Here is a tiny trained network, its code and every weight. The questions are about switching its units off for an input and a class, where a switched-off unit gives its printed mean instead of its output.

import numpy as np


def w(rows, s, z=0):
    codes = np.array(rows[::2]) - 128.0
    scale = np.full(codes.shape[1], s)
    scale[-1] = z or s
    return codes * scale


def norm(h):
    return h / np.sqrt((h * h).mean(-1, keepdims=True) + 1e-5)


def f(y):
    return np.maximum(y, 0)


def log_softmax(a):
    a = a - a.max(-1, keepdims=True)
    return a - np.log(np.exp(a).sum(-1, keepdims=True))


def net(x, mask):
    res = np.array(x, float).reshape(1, 6) / 4 @ E
    u = 0
    for l in range(2):
        y = f(norm(res) @ A[l][:, :-1].T + A[l][:, -1])
        res = res + np.where(mask[u : u + 16], y, B[l][:, -1]) @ B[l][:, :-1]
        u += 16
    return log_softmax(norm(res)[-1] @ U[:, :-1].T + U[:, -1])


A, B = {}, {}
E = w([
[129,122,127,127,121,124,130,125,129,126,122,129],'x0',
[123,125,125,133,123,123,131,127,129,128,126,127],'x1',
[143,196,175,121,105,71,113,62,177,184,140,254],'x2',
[123,139,115,178,67,158,17,125,145,80,149,118],'x3',
[130,132,124,127,130,129,128,124,133,128,128,123],'x4',
[141,142,62,56,117,54,110,86,65,102,227,136],'x5',
],0.0065)
A[0] = w([
[141,136,77,97,117,83,123,128,100,119,184,148,63],'L0N0',
[118,113,69,74,129,97,122,99,58,98,194,97,93],'L0N1',
[118,140,139,136,127,127,94,115,147,118,124,145,57],'L0N2',
[115,84,131,158,143,180,146,173,125,124,85,60,179],'L0N3',
[128,108,129,91,178,111,196,131,112,131,113,138,121],'L0N4',
[110,117,150,104,136,97,166,121,153,170,98,156,79],'L0N5',
[151,183,139,129,112,84,110,113,142,166,131,184,44],'L0N6',
[110,135,123,123,127,118,129,144,129,119,122,139,75],'L0N7',
[153,119,126,113,170,118,145,108,129,146,138,114,105],'L0N8',
[117,162,172,133,113,109,113,95,173,173,125,192,85],'L0N9',
[159,141,90,107,113,84,126,118,96,128,178,137,64],'L0N10',
[129,135,141,139,121,123,86,118,146,113,117,129,35],'L0N11',
[117,122,125,132,130,147,122,130,121,130,122,131,55],'L0N12',
[162,128,124,107,140,114,155,119,112,140,139,120,53],'L0N13',
[130,136,112,117,104,112,137,116,133,139,153,170,4],'L0N14',
[133,138,127,169,82,149,2,121,146,76,139,124,140],'L0N15',
],0.0074,0.0035)
B[0] = w([
[37,41,198,78,174,153,94,97,127,97,161,70,210],'L0N0',
[235,189,60,224,130,67,169,236,162,118,50,164,249],'L0N1',
[101,100,182,126,48,140,144,163,53,158,126,118,151],'L0N2',
[69,118,185,50,131,53,100,34,121,139,203,167,243],'L0N3',
[94,176,122,134,29,130,133,145,115,254,142,163,212],'L0N4',
[180,137,108,111,157,168,158,79,80,15,94,85,193],'L0N5',
[40,44,223,103,175,182,90,55,129,118,116,67,219],'L0N6',
[112,145,114,115,149,157,135,134,114,129,124,130,128],'L0N7',
[112,133,131,109,90,112,137,169,108,186,115,151,162],'L0N8',
[191,145,68,228,107,135,205,243,154,140,51,134,245],'L0N9',
[51,70,168,80,152,141,99,109,143,120,124,57,202],'L0N10',
[108,110,158,139,87,137,138,141,92,185,149,123,147],'L0N11',
[129,130,129,141,137,129,108,112,122,111,125,156,130],'L0N12',
[92,143,131,129,88,118,161,147,105,215,141,122,155],'L0N13',
[90,87,189,102,131,185,97,94,110,98,127,81,157],'L0N14',
[119,179,47,162,17,205,66,113,182,137,182,116,253],'L0N15',
],0.0044,0.0069)
A[1] = w([
[114,128,126,118,128,122,55,115,140,77,142,123,87],'L1N0',
[153,163,51,144,144,104,139,224,124,118,138,116,77],'L1N1',
[126,174,78,133,74,173,59,116,144,119,167,145,3],'L1N2',
[121,119,137,136,119,134,46,119,141,86,160,115,99],'L1N3',
[109,110,156,152,131,155,44,104,138,115,127,160,71],'L1N4',
[149,132,159,160,129,154,135,122,170,131,100,146,75],'L1N5',
[114,120,114,121,127,137,67,104,105,96,175,112,84],'L1N6',
[253,140,80,129,166,127,147,159,107,90,89,132,101],'L1N7',
[116,133,157,84,161,81,142,132,102,138,128,124,119],'L1N8',
[62,128,157,62,120,146,114,44,116,148,167,115,149],'L1N9',
[127,87,157,96,194,101,148,136,122,100,132,136,83],'L1N10',
[106,101,168,72,205,57,164,121,100,141,115,118,121],'L1N11',
[135,109,171,125,221,92,179,123,142,86,100,131,143],'L1N12',
[142,136,116,162,116,158,161,157,138,130,120,152,11],'L1N13',
[175,129,146,102,197,123,196,148,94,179,92,163,42],'L1N14',
[107,117,119,123,117,154,103,100,126,119,135,130,50],'L1N15',
],0.008,0.0026)
B[1] = w([
[129,132,134,129,168,101,172,112,162,74,84,117,190],'L1N0',
[212,160,58,151,46,98,109,204,120,133,176,124,193],'L1N1',
[169,81,154,92,197,130,163,110,61,149,105,198,231],'L1N2',
[114,144,131,130,171,84,184,114,156,75,83,80,212],'L1N3',
[73,159,121,122,120,68,148,183,149,134,149,55,199],'L1N4',
[122,157,63,129,106,88,133,137,85,131,168,110,183],'L1N5',
[103,116,165,120,158,92,153,129,182,91,85,110,191],'L1N6',
[56,109,253,102,198,187,137,4,154,151,94,169,160],'L1N7',
[139,125,145,109,101,187,84,143,113,176,151,182,200],'L1N8',
[44,71,194,62,166,152,45,39,140,122,133,162,240],'L1N9',
[134,150,118,142,89,188,127,142,110,194,145,172,170],'L1N10',
[150,116,120,146,75,192,75,136,93,208,166,171,254],'L1N11',
[199,115,110,78,194,169,155,136,36,151,144,178,200],'L1N12',
[119,183,138,140,106,172,145,81,114,158,121,125,155],'L1N13',
[152,102,120,153,203,85,118,120,172,1,128,53,226],'L1N14',
[115,149,150,129,147,76,139,158,125,143,143,119,159],'L1N15',
],0.0063,0.0072)
U = w([
[115,64,176,54,158,204,85,73,74,206,163,192,206],'0',
[23,107,179,102,154,86,91,61,203,53,109,81,229],'1',
[218,151,146,163,211,156,232,104,107,123,62,144,76],'2',
[110,198,119,214,24,172,123,142,161,189,99,146,82],'3',
[211,125,62,115,83,103,127,228,75,203,192,121,98],'4',
[208,138,37,150,132,59,125,165,163,10,122,84,4],'5',
],0.011,0.0012)

Each question gives the input, the list of numbers given to net, and the class t.
The units are the neurons (one row each of A and B). Each row of codes is followed by its name. A weight is (code - 128) times the scale printed after its matrix; where a second scale follows, it is the last column's (A, B and U).
mask holds one flag per neuron, layer by layer. A switched-off neuron (its flag False) gives its mean, the last column of its row in B, instead of its output. The means were averaged over made-up inputs and are rounded, as every weight is.
A unit's drop is (log p(t) with every unit on - log p(t) with that unit switched off) / (log p(t) with every unit on - log p(t) with every unit switched off).
The circuit of an input: a set's keep is (log p(t) with only the set's units on - log p(t) with every unit switched off) / (log p(t) with every unit on - log p(t) with every unit switched off). Starting from the 12 units with the biggest drops (on a tie, the unit counted first), units are removed one at a time, each time the one whose removal leaves the highest keep (on an exact tie, the one counted first), for as long as the keep stays at least 0.8.
circuit, biggest first: the units of the circuit, biggest drop first
unit that matters most: the unit with the biggest drop
k most important neurons: the k neurons with the biggest drops, biggest first
top k neurons in layer l: the k neurons of layer l with the biggest drops, biggest first
input [8,-3,-8,3,5,1], class 5: unit that matters most => L0N6
input [-1,-5,-8,0,-7,-4], class 0: circuit, biggest first => L0N3, L1N14
input [6,-1,-5,-2,-5,6], class 4: 2 most important neurons => L0N1, L1N1
input [5,-4,0,-7,-1,1], class 4: 3 most important neurons => L0N6, L0N3, L0N4
input [3,3,1,6,-5,-1], class 3: top 2 neurons in layer 0 => L0N15, L0N3
input [-4,-5,-8,-5,4,-1], class 0: 2 most important neurons => L0N3, L0N9
input [-6,6,-8,-2,4,0], class 0: 3 most important neurons => L0N3, L0N9, L0N15
input [-1,7,-6,-4,3,1], class 4: 2 most important neurons => L0N1, L0N6
input [-5,-4,1,8,-7,2], class 1: 4 most important neurons => L0N9, L0N1, L1N1, L1N2
input [6,-1,1,7,-6,-1], class 3: 3 most important neurons => L0N15, L0N3, L1N14
input [1,-7,5,-5,5,0], class 2: 4 most important neurons => L0N9, L0N3, L0N0, L1N14
input [8,0,6,0,1,-7], class 2: top 3 neurons in layer 0 => L0N15, L0N4, L0N5
input [-5,-2,-1,-7,6,-8], class 0: 3 most important neurons => L0N3, L0N1, L0N9
input [-1,8,8,3,-6,-1], class 3: circuit, biggest first => L0N9
input [3,-6,1,7,-7,3], class 1: 2 most important neurons => L0N9, L0N0
input [-5,-5,-8,-2,-8,-5], class 0: top 2 neurons in layer 0 => L0N3, L0N15
input [-1,7,-5,-7,-7,1], class 4: 2 most important neurons => L0N6, L0N0
input [-8,5,-1,-1,7,5], class 4: 2 most important neurons => L0N1, L1N1
input [-4,3,-8,0,-7,-2], class 0: 2 most important neurons => L0N15, L0N3
input [-8,-5,3,-7,4,-2], class 2: unit that matters most => L1N14
input [-8,-7,5,-8,-7,0], class 2: top 2 neurons in layer 1 => L1N14, L1N9
input [4,6,8,-1,3,-2], class 2: top 2 neurons in layer 0 => L0N9, L0N15
input [-6,6,4,0,-4,-7], class 2: top 2 neurons in layer 0 => L0N15, L0N4
input [3,-4,3,-6,-6,0], class 2: top 2 neurons in layer 0 => L0N3, L0N9
input [-4,8,0,3,8,6], class 5: top 2 neurons in layer 0 => L0N1, L0N3
